Below are the code and all the weights of a small trained network. Each question names an input and a class and asks about switching units off, where a switched-off unit gives its printed mean instead of its output.

import numpy as np


def w(rows, s, z=0):
    codes = np.array(rows[::2]) - 128.0
    scale = np.full(codes.shape[1], s)
    scale[-1] = z or s
    return codes * scale


def f(y):
    return np.maximum(y, 0)


def log_softmax(a):
    a = a - a.max(-1, keepdims=True)
    return a - np.log(np.exp(a).sum(-1, keepdims=True))


def net(x, mask):
    res = np.array(x, float).reshape(1, 6) / 4 @ E
    y = f(res @ A[0][:, :-1].T + A[0][:, -1])
    res = res + np.where(mask, y, B[0][:, -1]) @ B[0][:, :-1]
    return log_softmax(res[-1] @ U[:, :-1].T + U[:, -1])


A, B = {}, {}
E = w([
[204,1,116,71,156,73],'x0',
[29,101,9,100,93,145],'x1',
[164,85,135,191,12,179],'x2',
[97,136,179,39,64,103],'x3',
[127,128,128,128,127,129],'x4',
[144,156,89,182,85,6],'x5',
],0.0077)
A[0] = w([
[134,112,128,109,122,179,82],'neuron 0',
[115,167,124,145,135,139,86],'neuron 1',
[123,115,156,106,158,189,47],'neuron 2',
[75,109,57,119,121,133,48],'neuron 3',
[103,152,192,47,59,97,26],'neuron 4',
[122,144,125,152,108,53,55],'neuron 5',
[164,110,112,188,81,176,102],'neuron 6',
[129,108,131,118,177,207,45],'neuron 7',
[142,121,82,179,188,134,55],'neuron 8',
[105,232,141,190,128,167,60],'neuron 9',
[143,77,123,120,139,107,69],'neuron 10',
[181,82,112,105,137,102,52],'neuron 11',
[93,129,56,125,122,137,67],'neuron 12',
[175,38,93,134,166,115,12],'neuron 13',
[101,189,109,100,252,88,14],'neuron 14',
[132,142,109,156,108,60,54],'neuron 15',
[112,105,151,105,149,172,59],'neuron 16',
[138,83,153,120,142,113,105],'neuron 17',
[151,95,143,183,61,158,18],'neuron 18',
[165,122,75,227,199,156,2],'neuron 19',
[163,155,78,198,134,72,82],'neuron 20',
[203,163,235,181,183,114,15],'neuron 21',
[102,102,61,137,148,143,100],'neuron 22',
[131,107,138,151,169,183,91],'neuron 23',
[120,172,117,145,122,149,7],'neuron 24',
],0.017,0.005)
B[0] = w([
[152,154,158,134,127,119,161],'neuron 0',
[84,130,137,122,144,123,162],'neuron 1',
[152,185,144,123,128,112,177],'neuron 2',
[144,140,80,150,138,185,193],'neuron 3',
[127,89,67,103,123,28,207],'neuron 4',
[169,185,164,131,141,123,177],'neuron 5',
[154,57,177,145,115,130,205],'neuron 6',
[164,195,155,118,129,113,184],'neuron 7',
[146,85,107,101,126,77,182],'neuron 8',
[3,144,148,114,158,138,237],'neuron 9',
[87,138,146,118,152,148,169],'neuron 10',
[53,144,151,137,130,145,186],'neuron 11',
[142,129,79,141,138,173,187],'neuron 12',
[27,135,143,117,149,141,202],'neuron 13',
[159,32,219,156,94,153,230],'neuron 14',
[159,194,165,122,127,134,177],'neuron 15',
[148,174,145,145,128,120,166],'neuron 16',
[74,126,129,126,137,117,170],'neuron 17',
[168,65,188,141,124,160,192],'neuron 18',
[118,97,73,93,115,26,207],'neuron 19',
[164,204,148,116,120,111,204],'neuron 20',
[168,127,27,156,129,213,250],'neuron 21',
[158,128,76,142,119,156,185],'neuron 22',
[150,175,128,112,112,89,175],'neuron 23',
[80,133,142,124,131,140,155],'neuron 24',
],0.036,0.012)
U = w([
[16,147,154,128,187,142,61],'0',
[174,141,27,179,149,203,109],'1',
[176,44,230,175,107,123,99],'2',
[196,255,177,125,144,77,87],'3',
[134,100,74,95,133,8,254],'4',
],0.0054,0.0097)

Each question gives the input, the list of numbers given to net, and the class t.
The units are the neurons (one row each of A and B). Each row of codes is followed by its name. A weight is (code - 128) times the scale printed after its matrix; where a second scale follows, it is the last column's (A, B and U).
mask holds one flag per neuron, in row order. A switched-off neuron (its flag False) gives its mean, the last column of its row in B, instead of its output. The means were averaged over made-up inputs and are rounded, as every weight is.
A unit's drop is (log p(t) with every unit on - log p(t) with that unit switched off) / (log p(t) with every unit on - log p(t) with every unit switched off).
The circuit of an input: a set's keep is (log p(t) with only the set's units on - log p(t) with every unit switched off) / (log p(t) with every unit on - log p(t) with every unit switched off). Starting from the 12 units with the biggest drops (on a tie, the unit counted first), units are removed one at a time, each time the one whose removal leaves the highest keep (on an exact tie, the one counted first), for as long as the keep stays at least 0.8.
circuit, biggest first: the units of the circuit, biggest drop first
top k neurons: the k neurons with the biggest drops, biggest first
drop when u is switched off: that unit's drop, to one decimal
input [0,-7,7,8,-1,-8], class 3: top 4 neurons : (neuron 2; neuron 14; neuron 19; neuron 16)
input [-6,3,-1,-8,7,-2], class 4: top 2 neurons : (neuron 19; neuron 8)
input [-7,3,-1,8,7,-4], class 4: top 2 neurons : (neuron 4; neuron 13)
input [-3,0,-4,7,-6,-7], class 3: circuit, biggest first : (neuron 2)
input [-2,6,-1,-8,3,8], class 3: top 2 neurons : (neuron 20; neuron 15)
input [-5,6,7,-3,-8,7], class 2: top 4 neurons : (neuron 6; neuron 18; neuron 21; neuron 7)
input [-2,0,-3,-2,-5,0], class 2: top 2 neurons : (neuron 14; neuron 4)
input [6,-6,6,8,5,0], class 4: top 3 neurons : (neuron 4; neuron 9; neuron 14)
input [6,4,8,-1,2,-4], class 2: top 2 neurons : (neuron 18; neuron 6)
input [5,-8,-7,-7,-2,1], class 1: top 2 neurons : (neuron 21; neuron 4)
input [-3,0,-6,6,-8,-4], class 2: top 2 neurons : (neuron 14; neuron 19)
input [6,2,7,-4,1,8], class 3: top 3 neurons : (neuron 20; neuron 14; neuron 15)
input [-5,6,8,-5,3,-4], class 2: top 3 neurons : (neuron 6; neuron 18; neuron 21)
input [-4,-1,5,-4,-4,8], class 3: circuit, biggest first : (neuron 20)
input [-5,7,-2,-6,-1,-5], class 1: top 2 neurons : (neuron 3; neuron 22)
input [0,-7,-7,-2,-4,6], class 1: top 3 neurons : (neuron 21; neuron 6; neuron 18)
input [-6,-8,0,-7,-7,-2], class 1: drop when neuron 4 is switched off : 0.3
input [5,-5,4,-1,-6,5], class 0: drop when neuron 11 is switched off : 1.5
input [3,-3,5,0,-8,3], class 2: drop when neuron 6 is switched off : 0.1
input [6,0,3,-1,1,-7], class 3: circuit, biggest first : (neuron 7)
input [-5,-8,-7,0,-8,-4], class 1: drop when neuron 21 is switched off : 6.7
